Rows lie near named flat spaces through zero. A row that begins with a name and a colon came from that space; any other row is followed by the name of its block's space that it lies nearest.
vefi-gez: [-180  245  -83  215   83  188  119  -89   58   15  -29   10   36  152
   95  227   19  -94   61 -185  142   24  -92 -498]
didef-dupu: [  23  -37   48  -62   17 -105   24  -57  100   28  -41  115  -59 -214
  -86 -206    8   71  229   78  -27   79    5  287]
rede-nuvu: [ -24  -98  102  -64  -56   89    9   24  152  140 -134  -74   35  114
  -18   72 -194 -136  161  -98 -138   -9  201   15]
vefi-gez: [   5  -17  -67 -220 -143   26  -43  -92   61 -183  -55  -84 -128 -131
  -36   38   44  204 -165  158 -101  -75 -132  182]
sedag-diga: [ -31  194 -122 -316 -255  302 -120 -136  -13 -435 -158  -88 -225  -43
  360   67   52  -36 -315  436  204  -31 -183 -162]
sud-rar: [ -94  -92   -6 -287  -68 -115  -76 -213 -320  169  247  -69 -249   57
  -43 -247   91  255 -288  202  353 -159  -55  327]
sedag-diga: [  99   30  -59   58   46  187 -109 -103  -87 -159  -17  -47   -6   17
  363  -61  176 -142 -236  183  230  -12   12 -219]
rede-nuvu: [  24  120   46 -127 -166  176   83  130  184 -156 -205   -1   -8 -197
 -132   35 -126   49  137   91 -159   79  -61   -3]
didef-dupu: [ -40  179 -109   12   -3   12  -97  -12 -358 -214   82  -80   49  106
  213   66  182  -56 -333   82  267  -98 -195 -333]
didef-dupu: [  85 -223  104 -189 -125  221  -58  -28  206 -118 -251 -155   -2 -161
   74  -66  -97 -113  -59  202 -204 -116  185  187]
vefi-gez: [-51  27   3 119  51 -15  56 -34  -6  76  11 135  -4 -27  68 -73 -44 -59
 114 -35  84  86  27 -54]
vefi-gez: [ -95  -29   99  -24  -22  -37   93   44  -60  447  148  -43   21  372
 -164   54 -139 -107  219 -241   33   35  217  -65]
nas-pul: [-190  229 -109  108 -127 -153  143  -13 -330   71  122  177   73   50
    9   65  -78   49   86 -182  100  179 -176 -319]
rede-nuvu: [  26  -66  -41  319  330  -17   -6  -27  246  112  130   24   19  233
   48  154  141 -155   42 -173   -7  -38  105 -113]
sud-rar: [ -97  145  -78  142   97  -36  -48  -53 -187    0  129   27   32  166
  124   97  -14    1 -108  -90  316   53 -113 -301]
rede-nuvu: [ -83  130  -80   18  -79 -105   39  -13 -292   10   80  -15   83   51
  -24   74   54  100  -82 -139   36    0 -152 -196]
didef-dupu: [  53   25   -7  -88  -38   -9  -60   51 -124  -39   35  -57  -25   73
   41  -11   86   -9 -126   65   39  -59  -20    8]
rede-nuvu: [-136   22   64   38    8   40  115  -11 -114  328  134   43  -46  205
  -58  -60  -93  -72   89  -99  191   11  119  -99]
sud-rar: [ -14   71  -17 -156 -124  -53  -28 -110 -315  109  149  146 -184   35
  207 -291   38    8  -42  220  365  125    1   75]
sedag-diga: [   5  -76   32  -26   28    9   24    3  152   -2  -45   -2  -52  -99
 -109  -27  -11   63   27   28 -109  -62   16  183]
sedag-diga: [  70  -65   62 -137  -79  136   -7   77 -194   57   55 -109  -78   39
   15 -159  111  -15 -274  173   84 -180   75   78]
sedag-diga: [ -25   46  -38  -45  -76  -87  -20  -40   19 -199  -63  120    6 -235
   24  -55 -106   62   92  122   13  154 -126   63]
sedag-diga: [ -80 -131   72    3   51 -235   21   48  -72  261  143  -36   86  157
 -258   32 -115   22  124 -214  -77  -43   92  139]
sud-rar: [  52  -54   94   52    8   65   25   74   54   64 -170    0  105   -1
   87  -46  -16 -230  165  -76 -162  -24  178  -36]
sedag-diga: [   6  -63   -9    5  -24  137  -28  -88   29  -97  -79  -36   -7 -115
  124  -35  -34    6 -138  104   47  -28   11  -31]
rede-nuvu: [ -93   67   32  -82 -136   93   65  -56   63  178  -50  -16   11  221
   52  105 -160 -181  265 -100   -6  139  144 -192]
vefi-gez: [  14 -141   77   76   28  152   26  -28  120  -63 -219  -55  121 -167
  100  -61  -14 -193   30   20 -166 -109  142  -23]
sud-rar: [ -85  218    0  199  107 -117  119  121 -296  360  200   22  111  348
 -137  100   85    4  117 -407  140   16  -24 -329]
sud-rar: [ -31 -142  126  -50  -26   45   57   71  292   83 -192 -103   96  -37
 -233  114 -211  -45  234 -150 -335  -59  151  133]
rede-nuvu: [ -98    0   30   32  -22   41   37   47 -195  174  103  -18   -9  158
  -22   12 -125   15 -142  -79  163  -55   38 -119]
nas-pul: [ -23  -68  108   56   42  177   81  192  287  -22 -164 -226  193   22
 -310  267 -131  -77   61 -183 -333 -168   80 -113]
sedag-diga: [  51  -79  -71   62  103  -79  -84   -8  135 -268  -94  -40   39  -94
   77  112  167  -58 -117   30 -243 -158  -71   80]
vefi-gez: [   7   -4    2 -218 -201  -76  -58  -46 -261   -3   32   53 -118 -197
  -24 -207 -160  344 -158  142  193   90 -118  236]
rede-nuvu: [ -71   67   -1 -147 -137   43   19  -74  -87   53  -38   22 -103   52
   99  -51  -27  -28   33   60   75   14   11   -7]
didef-dupu: [   4 -156    9 -138 -139 -137  -65  -85 -261   67   38  -14    6  -31
   88 -146  -45   42 -117   50    1  -24   62  170]
vefi-gez: [ -98 -277   90 -183   23 -146  -88 -160 -354  161  195  -79  -98  -58
  -41 -360   27   85 -301  218  297 -260   68  384]
nas-pul: [ -44   10   82 -168 -145  -13   17   44   64  231 -103  -96   18  211
 -135  150 -213   18  241 -236 -165   43  124   25]
vefi-gez: [-137 -101   61 -117 -145   45  117 -130   61  112  -57  117 -120 -208
  -57 -194 -222   64  131  122   15   65   68  216]
nas-pul: [ 177 -158  113  -99   34  245  -56   28  181 -130 -155  -57  -85 -187
  139 -255  137 -193  -87  355  -22 -137  177  222]
nas-pul: [ -53  109   -4  367  161  170  192  152  501  156  -61   26  129  191
 -242  450 -226  -19  320 -450 -262  158   60 -366]
sedag-diga: [ -92  156  -31   89  128 -165   21   99  -48   72   85  -27   38  152
 -240  202   29  168   34 -284   -2  -75 -169  -77]
sedag-diga: [ -66  -93   20   78  112 -159   -9  -13 -173   94  146  -57  117   62
 -107  -26   53  -29  -61  -90   52 -114    9    3]
rede-nuvu: [ -58   48 -115 -176 -158   88  -73 -200  -69  -51   73 -104 -133  122
  122  122  -33  164 -223   91  174   39  -95  -94]
sud-rar: [ -71   24   10  -57    5    0  -37  -90   33  -16 -115  -35   13  115
  162   42   50 -242  135  -13  -30  -61   70  -73]
rede-nuvu: [ -36   15  -28  -50   -9  113  -28  -93   39  -63    3    0 -124   -4
  112  -24    1    7 -116  150  155  -20  -24   -7]
vefi-gez: [ -95   10   53    3  -44    2   77   -1  -53  191   17   26   24   86
  -58  -12 -138  -43  137 -108   42   49   80  -63]
nas-pul: [   4 -210   68 -190 -162  320   43 -130  423  -56 -270  -74 -137 -111
  122  -13 -120 -185   70  229 -270  -64  242  177]
rede-nuvu: [-139  228  -83  138   38 -162   72    0 -281   39  115   49  129   94
  -52   96   86   33   58 -225  116   40 -190 -308]
vefi-gez: [  53   62   21  -99 -108  141  -36   23   21   22  -90  -32  -34  174
  196   42  -25 -193   63   41   12   63  123 -134]
rede-nuvu: [  16  -56    5 -117  -65   -2  -69  -83 -177  -61  -12  -19  -41  -80
  148 -170   66  -22 -144  174  111  -65    6   91]
didef-dupu: [ -41  166  -30   90   73  -96    1   64  -34  -39   13   32   87   68
  -48  117   16  -15  123 -141   38   62 -112 -173]
sedag-diga: [  86  -45   85 -111  -12  113  -56   86 -144   78  -14 -129  -52   71
   18 -115   83    6 -205   70   84 -183   82   83]
didef-dupu: [ 249   65  -32   44   79   -7 -210   89  -86 -203  -59  -40   94   73
  302    3  190 -153  -92   61   65   53    8 -131]
sedag-diga: [-107   72  -63 -146 -126 -111  -20 -100 -279  -16   87   19  -75   26
   63  -58   35   74 -113   75  149  -20 -121    7]
sud-rar: [ -14  -92   44  -78   21   30   -9  -11  -62  239  160 -102 -101  246
  -66  -15   28    8 -123  -11  105 -121  123   79]
sud-rar: [  11  -92   -9  -55   -9   10  -16   38   30  -16   49 -164   -4  -11
 -226  123  -16  246 -234  -50 -110 -152  -70  112]
vefi-gez: [  86 -228  124 -228  -35  128 -145  -27  115  -19 -160 -182  -53   72
  151  -85    6 -241  -70  195  -83 -199  252  224]
nas-pul: [  12  -52  -70  -52   41   36 -116 -146 -199 -191   39  -28 -129  -96
  266 -171  237    6 -401  280  216 -204  -89   78]
sud-rar: [ -58   55  -81   15   59  -10  -91 -118 -180  -95  107   -7  -82  -14
  110  -29   46  161 -286   91  320  -50 -165  -55]
didef-dupu: [  25   67  -13   37  156   49  -56  -48   38   40   88   24 -140  111
   88  -55  134    0  -55   72  254  -29  -11    7]
nas-pul: [ -24   65  -93  -71 -101 -146  -18  -23 -315  -74  124   46  -47  -56
   25  -66   92  174 -213   66   91  -14 -180   31]
sedag-diga: [  36 -183   15 -157   17  -20 -157 -119  -38   16  109  -85 -136   67
   87 -109    0   39 -224  204  187  -88   76  240]
nas-pul: [  12  -31  -19  198  211 -123  -61   41 -128   52  139  -75  151  194
    8   94  145 -106  -99 -171   50 -111   13 -158]
sud-rar: [  46  -20  -13  147   96 -122   58   79 -105  151  142  -43  114   53
 -208   49  115  147  -40 -234  -98  -49  -32  -21]
nas-pul: [ -88   58   34  -73  -41  -57  -27  -91 -183  124  -20   65  -29  125
  196 -119  -23 -181  140    3  183   37   80  -54]
vefi-gez: [  61  -54    7  -78   -1  129  -91   18   24 -212  -85 -136  -19 -131
   16   -2   38   82 -275  163   14 -157  -65   64]
nas-pul: [ 250   40  -13  -37   43  172  -71   95  476 -271 -205  -93  -11 -105
  -28  160  119   12  106   83 -285   56  -13   66]
didef-dupu: [ -28 -160  113 -164  -55  189   -1 -117  110    5 -163   28 -177 -172
  161 -285  -49 -144  -10  305   68 -118  175  266]
sud-rar: [-105 -149  -22  -24   13 -105  -29  -86 -234  106  229    2  -89   94
   19  -93  -15   40 -278   91  193 -123   15  110]
vefi-gez: [   4 -124   24  -87    7  -14  -76 -118  -77  -63  -28  -63    7  -61
  132 -145  106 -130  -79  160   41 -118   64  107]
didef-dupu: [  45   17  -31  215  167 -138  -28   90  -48  142  104  -54  166  316
    0  217  110 -122   50 -330 -101  -23   62 -217]
didef-dupu: [ -95 -129   70   90   56 -112   97  -12  248  272  -27    1   93   76
 -266  150 -234   40  330 -334 -255   56  138   94]
vefi-gez: [ -52   -7  -36  -38   -9   42   13   -7 -128  -55  119  -83  -64  -67
 -135   -7   43  226 -322   88  120 -146 -146   34]
sud-rar: [ -72  -95   30   -8   71  -89  -18 -122  -67   44   19   25  -20  -79
   26 -158   38  -26    4   56   92  -87   24  147]
nas-pul: [  33   52  -28 -123  -87   13  -61  -32  -83   18   26   26 -143   46
   94  -45  -25  126  -94   77  140   54  -35   69]
sedag-diga: [ -80  182   -7  -17 -101  -23   87   68  -11  129  -33   40   21  159
  -79  158 -117   10  227 -218  -64  124  -26 -173]
rede-nuvu: [ -35  -35   49  185  105    4   72   95   32  140  -17  -59  171  121
 -104  133  -31 -114   84 -263 -147  -73   95 -166]
nas-pul: [-126  124  -64  -36  -43   85  -16  -33  -58 -223  -88  -90   14  -35
   38  151   -1   30 -178   31   48 -122 -182 -193]
sud-rar: [ -63   34   37   85  -26  -57  127   80  172   27 -150  109   90 -138
 -162   72 -169   13  308 -187 -262   97   -5   13]
sud-rar: [  17  -82   62  -85  -13  -20   -2  -69 -114  279  146   36 -130   78
  -16 -213  -36   89    1   48  218   43  121  185]
didef-dupu: [ -37  113 -123 -156  -97 -217 -162  -57 -443 -134  211  -24  -34  147
  148    2   97   69 -275  124  293   11 -201  -78]
rede-nuvu: [ -57  185 -104  -21  -31 -133   60  -66 -218    9  170  120 -105  -35
  -36  -88  170  184  -27   33  172   65 -212   -9]
sedag-diga: [ 179  225 -195  441  218  199   19  137  160 -215   69   12  122  236
  254  366  327 -207 -154 -142  -72   76  -81 -618]
didef-dupu: [  69 -158  -12  120   76  -21  -36  -10  323 -158 -147  -50  178  -39
   51  183   -4 -231  158  -72 -373   13  116  -28]
vefi-gez: [ -37   89  -21  -72  -91  -57   -9  -97  -64   85   -4   88  -60   16
   67  -42 -101   91  144  -38  124  176  -27    0]
rede-nuvu: [ -91 -161   51   62   77  150  -32  -64   75  -40  -56  -92   19  -59
   31   13 -157  -32 -200   59   93 -150   64  -16]
nas-pul: [  74  102 -142  133  155  112 -119  -96  -58 -286   73   80 -146  -51
  365  -67  265  -20 -360  270  328  -39 -158 -136]
nas-pul: [ -95   75   13   56  -45   36   76   52  -64   49  -64  -16  119  159
   67  117  -16 -264  122 -132  -96  -24   70 -272]
didef-dupu: [ -56    4  -39  123   97 -218    2   -8  -40   85   84  -33  159  137
 -123  174   22   10  118 -283 -115    6  -36  -94]
didef-dupu: [-223   13   69   24  -13  -65  101  -67 -183  214    0  159  -35   53
   95 -171 -118 -205  172  -33  160  -18   98  -29]
[ 119 -178   72 -257  -73  153 -190 -101  278 -142 -222  -61 -161  -43
  266  -93  -95 -159    9  307  -22   -9  195  283] : rede-nuvu
[  99  -65   24   41   28  153  -47   65   88 -139 -129  -66   36  -73
  107   12   29  -83 -140   75  -85  -90   54  -28] : sud-rar
[ 122   45   64  109   93  130    2  164  157  118  -31  -83   78  156
  -98  137  -44   -6   85 -185  -44   47   97 -137] : nas-pul
[ -56   23   18 -193 -135  -14  -52  -97 -191  -49  -97    9  -69  -88
  149 -161  -12   -9  -37  140  114  -41  -26   89] : sud-rar
[  43 -145  -10  -21   28  117  -58 -131  127 -110  -54    0 -100 -106
  198 -106   58  -83 -135  224   25  -66   78  121] : didef-dupu
[-160  -28  -15   -3  -89 -152   30 -104 -220   79   79   60   98   47
   54  -28 -129 -115   92  -47   75   87   21 -108] : didef-dupu
[-117  157   52  112   -5  -51  157  100  -69  220  -60   64  126  111
 -123   75  -71  -87  315 -321  -96   49   26 -208] : nas-pul
[  59  -75    4 -393 -236  -11 -146 -173 -242  -32   34  -43 -204  -79
  171 -284   19  130 -191  353  236   13    4  301] : rede-nuvu
[  94   58    7  313  274   28   82   75  124  132  119  111   33   34
  -50  -50  171  -42  120 -114   81   65   39 -103] : sud-rar
[ -24  -71   27  113  113 -134    7   81  241  120  -33  -97  177  227
 -195  317  -88 -104  254 -358 -334  -18  104  -56] : didef-dupu
[  70   19   17  155   50  111   64  136   38   17   15   32   65   41
   23   22   30 -132   -6  -24  -42   26   71 -162] : vefi-gez
[ -81  -71  -24  140  111  -24   16  -86  -72    9   69   19   42    8
   86  -33   71 -113  -94    1   74  -93   18  -79] : nas-pul
[-193  -75   49  -57  -28 -131   33 -144  -86   95  -77  -27   81  -47
  -54  -38  -96  -50  151 -112  -50  -90   28   62] : vefi-gez
[  50 -129   31   26   58    1  -65  -96  -11  -80  -46   75    9 -115
  258 -226   80 -255   20  213   74   -1  128   81] : sud-rar
[ 178    0 -133 -128 -143   59 -138  -56  -92 -443  -45   30  -83 -239
  338 -118  209  -16 -323  423   13   31 -132   49] : sud-rar
[  53  -27   26 -312 -178  130  -70  -10   34  -80 -124  -80 -210   10
  111  -65   38   -4 -133  238  -49 -124   44  217] : sedag-diga
[ 132  -84  136 -131  -63  189  -30  115  277   -6 -225  -16  -67  -53
   39  -70 -133 -133  148  125 -143   22  204  181] : didef-dupu

Rows lie near named flat spaces through zero. A row that begins with a name and a colon came from that space; any other row is followed by the name of its block's space that it lies nearest.
fovid-sunun: [ 145  270 -110  -59 -284   72 -182  218  -29  -19   32   -2  -55   77
   34   29    0  418  -84   -5   60  -18   40 -206]
sotin-gupag: [ 186   98  -76  232 -111  171 -144   -5   42  165  -94  162  200   19
  115  170  100    4   74   22  -14  -42 -132  157]
lutov-bosum: [-183 -124  254  -16   51  -79  -20 -170    1    1    3 -186   31   70
  143   96   34  -53  -20   30  245   99   58   41]
fovid-sunun: [  22  -27  180  -11  -28  -81   52    0   -1   28   74 -104   82   68
   21  107   86    1    2   12  -69   41  -24   46]
gomaz-datig: [ -68    3  -76   50  -86   69  -72  -12  -29  -78 -155  102  -13  -47
 -162   43   50  164   67 -112    2  -53   85  -75]
fovid-sunun: [ 173  117  -72   -5  -36  272  -29  123   46    8  180  111  123   63
   60  -78  -65   10  -45   -2  -28 -100 -107  -78]
sotin-gupag: [ 149    0 -197   84   74  142   83  139   65  -25 -163  117   12 -141
  -84 -114  -55 -150   -5  -38 -262 -132 -149   40]
sotin-gupag: [   8 -145 -158   68   92   14   -1 -127   13  -34  -56  113 -160 -105
 -217  -79  -29 -147 -127   26    9 -173  -16   51]
lutov-bosum: [  -2 -252  -35 -203   24 -426  207  152 -129 -102   82 -302 -378  -24
  198 -182  -61   13 -274    8  230  231  159  -68]
gomaz-datig: [ 131  211 -198  -18  -10  193   33  144  -49   -5  172  382  227   20
   53  -65  -69    4  153  -53  -10  -51  -35    7]
lutov-bosum: [ -12   90  260  203  124  306 -123 -111  277   28 -101  -24  253   20
 -230  118   34  -74  215   35 -453  -68 -117   22]
lutov-bosum: [  30 -180  518  225  267   16   47 -198  169  -55  131 -124  247   92
 -207  202  121 -241  -97  118 -282 -163  -93  176]
sotin-gupag: [-195 -248  430  -90  198   17   51 -279  202   26  144 -361   22  106
  -37   61    8 -235  -44   75   40   89  -29   43]
lutov-bosum: [  26   84 -184   65   -9  109  -79   -1  -61    7  -47  202   36   -2
  130  -44  -75  -25   21  -11  149  -26  -12   58]
sotin-gupag: [  -6  114  198   95  -36  164 -165 -113  151  181  -28  -88  231  116
  173  228   67    7  179   43   10  132  -85  121]
fovid-sunun: [ -56 -175   13  -13  -11   25   47  -34   64  -90  -75  -14  -38  -13
 -103  -54   13  -13  -11  -59   52   60   55  -38]
lutov-bosum: [ -68 -181  177   61  209   35   63 -143   98    2    8 -101   70  -41
  -97   45   37 -182  -62   17   -9 -113  -46   59]
gomaz-datig: [ 113  356  -19   72 -222  170 -294   32   49   79  116  251  226  153
  102  188   36  332  141   69  208   60   59  -26]
sotin-gupag: [  -1   47    7  157 -243  -30 -293 -211  -70  316 -108 -179  -29  140
  110  341  208  259   30  -37   83   68   -5  131]
gomaz-datig: [ 10  25 -59 -55  93   8  67  44   3   6 120  91  53 -18  67 -84 -62 -59
  42  10  76  29  19 -11]
fovid-sunun: [-125   57 -200 -121  -43   28  -57   29 -160  -58  -72   84 -106  -39
  229   31  -82  112   40 -154  407   79  122   -4]
gomaz-datig: [  50  138  -87  -32 -264 -304   12  209 -385   10   74   86  -11   39
  440   94   86  239   10  -42  334  153  142   -9]
lutov-bosum: [ -95   23  -20    2  -48 -320  -19  -51 -171   12   -6    5 -141   -2
   55    1   24   74   25   66   80  111  149   16]
lutov-bosum: [  87   89  132  140   22  -92 -103  -79   -7  225   72 -141   86   99
  113  200  101   30    1   87 -132    9  -69  150]
gomaz-datig: [ -89   45   57   48  109  116 -102 -150  175  -43  -72   49   -5  -30
 -261  -26  -61  -62   62   86 -141  -77   -5  -17]
lutov-bosum: [ -68   25   98   41  -73   -1 -133 -149   -6   57  -87  -90  -13   72
   10  165   53   42  -11   15   47   -5  -21   90]
sotin-gupag: [ -59 -158  173   -6    4 -202  152  -38 -157  -58   56   51  143   23
   86  199  152  -39    9  -86  211   32   75  152]
gomaz-datig: [ 109  263 -137  140 -143  220 -175   52 -125   69  -48  142   -8  -43
   55   70   -6   16  109  -15 -257 -161 -129   -8]
sotin-gupag: [  19  -14  -41   44   42  117  -33   35   71  -71 -131   46   36  -60
  -37   33  -13   32  -55  -47   93  -89  -13    2]
sotin-gupag: [-224 -212  488   17  351  -95  170 -139   18 -203  103 -226   -9 -121
 -186   68   31 -285    0   30 -222 -136   48  -40]
sotin-gupag: [ -91   76  -59 -179  -12  -31 -128  -79   -7   26   91 -187 -329    6
  -48    7  -94  105  -64   13   63   34   72  -89]
fovid-sunun: [ 154 -199  -82   92   46   54  108  113   40 -177 -117  116  -60 -148
 -105    4   24 -118 -142  -69    9 -111  -30   64]
lutov-bosum: [  40 -161 -105  -64  123 -163  142   21  -19  167  -60 -317 -184  -34
  175 -142  -55 -188 -194   21  -63   30 -134   86]
fovid-sunun: [  -3 -277  164   94  103  -47  151  -78   12    0  -37  -60  126  -10
   34  106  119 -198  -27  -62   26   11  -43  167]
sotin-gupag: [-127  -91   99  -87   68  -10  -53 -103  -21   62   61 -318 -190   23
  130   69  -20    9  -52  -58  110   85   47  -30]
lutov-bosum: [-278 -427  210 -242  161 -467  275 -120 -107  -81  -31 -488 -365  -69
  144 -116  -26 -255 -228   26  246  181   98   18]
gomaz-datig: [ 330 -189 -269   24 -234 -202  172  294 -104  189  -25 -214 -124  109
  226 -147   96  137 -161 -125 -207  251  -67   36]
lutov-bosum: [ -55  177   81  105 -242  261 -233 -187   -9  156  -57  160  308  163
   54  290  138  125  230  -58   91  -12  -74  110]
gomaz-datig: [  52  177  -80   20  215   94 -155  -50  132  171   83  -64  -83 -109
  -16   93  -69    0  -12   92    0 -131  -46   16]
gomaz-datig: [  32  -59   15   56 -105   -6  -80  -55  -55   58 -118 -198 -189  -37
  -21  121   77   -1 -128  -15  -97 -105  -89   29]
gomaz-datig: [-348 -151  267 -221  230 -187  137 -151  145 -224  -55 -186 -146 -101
 -281 -128  -96 -139    8   88   33   41  138 -127]
sotin-gupag: [-211   51  252 -115   25 -189  -88 -151   45  -21  153 -133 -110   -4
  -93   77   22  104   82  146  145  106  190 -140]
lutov-bosum: [-135  125  119  128  -59  241 -140 -185   52  -62  -83  291  271   35
 -267  141   71   32  262  -29 -118 -123    8   10]
fovid-sunun: [ 168  136 -469  -46 -244  -34   -6  255 -158  -20  -99  253 -111  -18
   63 -173  -59  237  -42  -92   82   31   42  -69]
fovid-sunun: [-189  102  249   21   50   93  -17 -187 -173 -128  219  311  271   29
   22  129   24 -159  138   48  214 -195   34   28]
sotin-gupag: [  60   91   45   89 -107  -10  -48  -22 -203   18  192  296  270  136
  294  189   82   33   53   -6  362   21   46  160]
gomaz-datig: [ -22 -153  -62  -64   -9 -242   66   53  -88   31   -4 -159 -173  -53
  156  -16   41   88 -116  -28  270  124  121  -37]
fovid-sunun: [  84 -238  161   47  222 -132   84 -126  161  178  122 -319  -73   -5
  -69   45   69 -189 -193  113 -120  -34  -97  114]
lutov-bosum: [  53 -106  -60  125  336   46   98    6  102 -174  -70  116 -117 -212
 -242 -157 -130 -308  -95   65 -256 -213  -47   48]
lutov-bosum: [ 168  235 -152  199 -201  181 -255  -21  -28  142  -44  270  156   67
  135  165   54  116   62   54  117  -62  -79  117]
lutov-bosum: [-135 -148  101 -145  230 -104  144   19   94  -56   18 -281 -143 -106
  -81 -138  -67  -63  -80    0  -28   10   55 -145]
sotin-gupag: [ 109   -3    6   43   60  126    4  -44  112   74   70   21   62  -11
  -69  -46  -18 -173  -92  112  -92 -162 -168   36]
fovid-sunun: [ -84    3  105 -224  149  -47  112  149  -50 -171  108 -211 -114  -31
   79   -3  -97   70 -112 -110   99   -7   83 -114]
fovid-sunun: [-62 -26  81  -6  15 -72  18 -89 -44  18  39  -8   2  11  16  41  22 -86
  34  34  11  15   3  55]
fovid-sunun: [  54 -194  109   58  -85  -67   79 -100  128  117  -63  -45  168  104
  -78   89  158  -55   22   10  -45  119  -69  159]
gomaz-datig: [ -45  166 -117   25 -165  103  -93   86  -92  -92  -56  274  115    0
  -34   22   24  257  192 -112   82   21  135 -125]
fovid-sunun: [  14 -108  125   28   45 -194  193  118  -89  -40  -91 -137   87    1
   47   20   83  -24  -41  -72 -184   14  -25   60]
fovid-sunun: [ 208  -73 -140  102 -164 -119   50  102 -112  124  -30   14  -10   30
  139   34  112   20  -74  -26  -46   53  -68  116]
sotin-gupag: [ 176  399 -391 -114 -115  149 -172  177   -7   92   49  130 -197  -66
   -1 -122 -174  146  -31   76  -90 -133  -98 -120]
fovid-sunun: [-153 -134  280  -92  300 -111   95 -174   64  -32  141 -241  -92  -50
  -76   38  -41 -253 -102   94   -9  -87  -14   48]
sotin-gupag: [   3 -113  -17  250  -10  -71   44 -125  -45   60 -210  288  270  -39
  -57  156  179 -110  151  -31   13  -30  -19  255]
gomaz-datig: [  -2  -12  -95   81   75  204   57   43  -22 -182  -98  271   89 -113
 -166  -88  -51 -117   39  -86 -110 -208  -37  -25]
gomaz-datig: [ 153  -10   64  144  -71   -9  -86   51  -10  141  -15 -230  -11   81
  168   98   83   89 -123   14 -109   19  -79   35]
gomaz-datig: [-189 -238  455  -52  241  -65  119 -165  204  -52   46 -426   -3   68
  -19 -117  -55 -279  -80  144 -144  100  -45  -39]
[ -20   46   11  -57 -173  -68   21  -25 -192  -63  137  243   95   57
   25  108   81   50   42  -26  222  -34   61   37] : lutov-bosum
[ 260  252 -382   40 -253  251  -84  193  -26   32  -40  359   85   27
 -144  -55  -14  187   57  -88 -218 -138 -114  -27] : lutov-bosum
[  35 -139  191   14   79   26  148   13  138  -50  -10 -177   73   81
 -257  -65   31  -84  -18  -41 -490   -7  -92    3] : lutov-bosum
[ -42   30 -247  -33 -177 -178   28  185 -207 -100 -105  146 -148  -97
   90 -142   -4  223   92  -88  141  150  209 -173] : gomaz-datig
[   0  -15  104    7   89   27  -22  -89    3   91  166  -59   56   43
  161   59   -4 -113  -41   67  150  -12  -41   61] : gomaz-datig
[  26 -104   10  147  -82 -151   49  -30  -50   23   33  150  145   90
 -147  -35  141  122   87  -14 -117   88  120   -5] : lutov-bosum
[ 142 -255 -189   85   70  -68  166   36   -4   75  -79  -31  -99  -62
   -7 -129   17 -199  -99  -56 -166   22  -89  129] : lutov-bosum
[ -62   22 -202  -85  -67   43  -70  -84   52   58 -104  121   12   79
   56  -24  -66   60   58  -45  275  148   37   99] : sotin-gupag
[ -52 -109  107  -50  102 -104  148    6  -17 -149   -1   51   49  -35
   58  -53  -42 -190  -80   53  166  -14    1   67] : gomaz-datig
[ -63   74 -191  -31 -285   -1 -180  -35  -83   31  -61  130  -86   60
   41   24   37  298   90  -57  298  153  162  -95] : fovid-sunun
[ -37  -48   70 -124   67  -46   76  -31  -20  -69  141   -1  -45  -32
    0   -1  -32 -114  -99   49  178  -75   -2   -1] : gomaz-datig
[  54 -109  -80 -116   58 -110   89   60   56  -44  -68 -231 -310  -69
  -63 -156 -105 -120 -231   54 -121  -19  -76  -10] : fovid-sunun
[-114 -111  145  -50   18 -204  -17  -71  -68  -40   -7 -286 -243  -29
   -9   44   29   46 -169   39   83  -15   81  -71] : fovid-sunun
[  84  231 -302   43  -19  283 -135   63   36    3 -137  221   10  -35
  -90  -88 -132   46   26  -42 -132 -176 -109  -10] : lutov-bosum
[  65  -33   11   70 -153    6  -53  -72   34  255  -61 -122  129  135
  144  116  127   43   43  -12  -10  124 -106  128] : sotin-gupag
[ -64  -57  242  -66    0 -191  110   55  -82   -2  138 -121  212  155
  292   76   72   97    3  -27  266  202  104   21] : gomaz-datig
[ -93   -3  157 -108  348   36   61  -97  176   85  172 -201  -11  -65
   71  -68 -136 -281   10  135   -8   -3  -73   11] : gomaz-datig
